Below is a small trained network, with its code and all its weights. Each question gives an input and a target symbol and asks what happens when units are switched off, that is, made to give their printed mean instead of their output.

import numpy as np


def w(rows, s, z=0):
    codes = np.array(rows[::2]) - 128.0
    scale = np.full(codes.shape[1], s)
    scale[-1] = z or s
    return codes * scale


def f(y):
    return np.maximum(y, 0)


def softmax(a):
    e = np.exp(a - a.max(-1, keepdims=True))
    return e / e.sum(-1, keepdims=True)


def log_softmax(a):
    a = a - a.max(-1, keepdims=True)
    return a - np.log(np.exp(a).sum(-1, keepdims=True))


def net(x, mask):
    ids = ['ΓΘΩαβζη'.index(c) for c in x.split()]
    T = len(ids)
    res = E[ids] + P[:T]
    u = 0
    for l in range(2):
        q, k, v = (res @ M[l].T for M in (Q, K, V))
        z = softmax(np.where(np.tri(T) > 0, q @ k.T / 2**0.5, -1e9)) @ v
        res = res + np.where(mask[u], z, O[l][:, -1]) @ O[l][:, :-1]
        u += 1
        y = f(res @ A[l][:, :-1].T + A[l][:, -1])
        res = res + np.where(mask[u : u + 8], y, B[l][:, -1]) @ B[l][:, :-1]
        u += 8
    return log_softmax(res[-1] @ U[:, :-1].T + U[:, -1])


Q, K, V, O, A, B = {}, {}, {}, {}, {}, {}
E = w([
[83,142,181,49],'Γ',
[102,115,76,59],'Θ',
[97,134,230,126],'Ω',
[204,215,133,141],'α',
[203,187,127,43],'β',
[87,137,251,124],'ζ',
[201,161,165,108],'η',
],0.016)
P = w([
[169,2,139,118],'0',
[148,67,135,134],'1',
[144,95,134,129],'2',
[143,113,132,125],'3',
[142,126,132,124],'4',
[140,137,131,120],'5',
[140,145,130,120],'6',
[139,153,131,120],'7',
[138,158,132,119],'8',
[137,165,133,117],'9',
[137,170,133,118],'10',
[136,176,132,117],'11',
[136,180,130,117],'12',
[136,184,131,117],'13',
],0.0099)
Q[0] = w([
[2,144,103,127],'0.h1',
[5,94,128,245],'0.h1',
],0.012)
K[0] = w([
[50,132,210,94],'0.h1',
[161,138,254,133],'0.h1',
],0.013)
V[0] = w([
[237,214,192,132],'0.h1',
[109,170,24,2],'0.h1',
],0.0058)
O[0] = w([
[75,51,52,164,251],'0.h1',
[190,45,254,181,238],'0.h1',
],0.0071,0.0036)
A[0] = w([
[147,57,103,162,126],'0.n1',
[83,65,55,70,109],'0.n2',
[195,131,78,142,139],'0.n3',
[6,72,190,127,119],'0.n4',
[167,107,148,106,107],'0.n5',
[108,59,75,107,1],'0.n6',
[164,194,191,132,140],'0.n7',
[129,170,103,225,101],'0.n8',
],0.013,0.0027)
B[0] = w([
[161,135,135,169,139],'0.n1',
[202,114,119,233,143],'0.n2',
[156,201,161,180,197],'0.n3',
[198,155,74,142,208],'0.n4',
[100,159,74,112,180],'0.n5',
[52,122,126,169,131],'0.n6',
[50,180,59,141,254],'0.n7',
[164,134,249,104,170],'0.n8',
],0.015,0.0085)
Q[1] = w([
[115,141,191,44],'1.h1',
[241,84,151,1],'1.h1',
],0.015)
K[1] = w([
[165,252,111,213],'1.h1',
[219,195,50,156],'1.h1',
],0.015)
V[1] = w([
[134,148,214,121],'1.h1',
[248,236,127,61],'1.h1',
],0.012)
O[1] = w([
[106,95,2,8,117],'1.h1',
[2,56,228,162,249],'1.h1',
],0.0083,0.018)
A[1] = w([
[110,138,148,154,56],'1.n1',
[106,78,193,101,227],'1.n2',
[188,119,80,167,135],'1.n3',
[70,139,23,76,140],'1.n4',
[39,156,133,43,191],'1.n5',
[35,150,126,2,1],'1.n6',
[205,162,46,104,53],'1.n7',
[137,132,51,123,94],'1.n8',
],0.013,0.0032)
B[1] = w([
[171,113,107,157,208],'1.n1',
[96,147,56,106,249],'1.n2',
[88,94,67,136,135],'1.n3',
[25,68,95,104,154],'1.n4',
[161,83,238,48,226],'1.n5',
[241,137,70,250,176],'1.n6',
[210,111,36,65,138],'1.n7',
[139,59,75,88,136],'1.n8',
],0.017,0.015)
U = w([
[158,136,97,175,3],'Γ',
[156,127,104,86,34],'Θ',
[164,95,190,149,234],'Ω',
[62,111,155,92,237],'α',
[159,191,130,155,129],'β',
[155,155,78,133,88],'ζ',
[91,84,116,244,213],'η',
],0.011,0.0023)

Each question gives the input, a string of symbols that net reads in full, and the target symbol t.
The units are the heads (2 rows each of Q, K, V and O) and the neurons (one row each of A and B). Each row of codes is followed by its name. A weight is (code - 128) times the scale printed after its matrix; where a second scale follows, it is the last column's (O, A, B and U).
mask holds one flag per unit, layer by layer, with each layer's heads first. A switched-off unit (its flag False) gives its mean, the last column of its rows in O or B, instead of its output. The means were averaged over made-up inputs and are rounded, as every weight is.
A unit's drop is (log p(t) with every unit on - log p(t) with that unit switched off) / (log p(t) with every unit on - log p(t) with every unit switched off).
The circuit of an input: a set's keep is (log p(t) with only the set's units on - log p(t) with every unit switched off) / (log p(t) with every unit on - log p(t) with every unit switched off). Starting from the 12 units with the biggest drops (on a tie, the unit counted first), units are removed one at a time, each time the one whose removal leaves the highest keep (on an exact tie, the one counted first), for as long as the keep stays at least 0.8.
circuit, biggest first: the units of the circuit, biggest drop first
k most important neurons: the k neurons with the biggest drops, biggest first
k most important neurons of layer l: the k neurons of layer l with the biggest drops, biggest first
input Γ α β, target η: most important neuron	(0.n2)
input α ζ β α β, target α: 3 most important neurons	(0.n4, 1.n6, 0.n8)
input ζ ζ η β β η α α Γ α β β, target Ω: circuit, biggest first	(1.n5, 1.n6, 1.h1)
input α α ζ Θ Γ α, target β: 2 most important neurons of layer 0	(0.n4, 0.n3)
input Ω Θ β α α β α β β α α β, target Θ: 2 most important neurons	(0.n7, 0.n6)
input Γ β β ζ Γ α α Γ α Γ η, target η: 3 most important neurons	(0.n8, 0.n3, 1.n5)
input β α α, target α: 3 most important neurons	(0.n4, 0.n2, 0.n8)
input Ω Γ ζ α Γ β Ω ζ β β β, target Ω: circuit, biggest first	(0.n4, 1.n5)
input Θ α Θ, target α: 4 most important neurons of layer 0	(0.n7, 0.n4, 0.n3, 0.n2)
input α β α α α β ζ ζ α α Θ, target η: 3 most important neurons of layer 1	(1.n5, 1.n3, 1.n2)
input β ζ Γ, target η: circuit, biggest first	(1.n5, 0.n2, 0.n4)
input α α α ζ α β α, target Ω: 3 most important neurons	(0.n4, 1.n5, 0.n8)
input α α Γ, target η: 2 most important neurons	(0.n2, 1.n5)
input ζ α β α Γ α α Ω η Γ β, target α: circuit, biggest first	(0.n3, 1.n6)
input ζ α Θ β β η Γ η α, target β: circuit, biggest first	(0.n3, 0.n4, 1.h1)
input Θ Ω ζ, target ζ: circuit, biggest first	(1.h1)
input Γ η η ζ α α Γ Γ α η Γ η Θ, target η: 3 most important neurons of layer 0	(0.n8, 0.n2, 0.n4)
input Γ Γ β Γ α, target η: 4 most important neurons	(0.n3, 1.n5, 0.n4, 0.n1)
input Θ η ζ β Θ α α Γ α α, target Ω: 4 most important neurons	(0.n4, 1.n5, 1.n2, 0.n8)
input ζ β α α α Θ α Ω, target ζ: circuit, biggest first	(1.h1)
input Ω ζ α η α, target α: 2 most important neurons	(0.n4, 0.n7)
input Ω ζ α Γ η, target η: 2 most important neurons	(0.n4, 1.n5)
input Γ α ζ Γ α α α α ζ η α Γ α β, target η: 3 most important neurons of layer 0	(0.n4, 0.n8, 0.n2)
input Γ Θ Γ β α α η, target α: 2 most important neurons	(1.n4, 0.n7)
input α Ω ζ β α α α α Θ β Γ α β, target Θ: 2 most important neurons of layer 1	(1.n7, 1.n5)
input α β Θ Γ Ω Θ β Γ α α Θ Θ, target Ω: 3 most important neurons of layer 0	(0.n4, 0.n3, 0.n8)
input α α Γ Θ Θ, target α: 4 most important neurons	(0.n2, 0.n7, 0.n8, 1.n6)
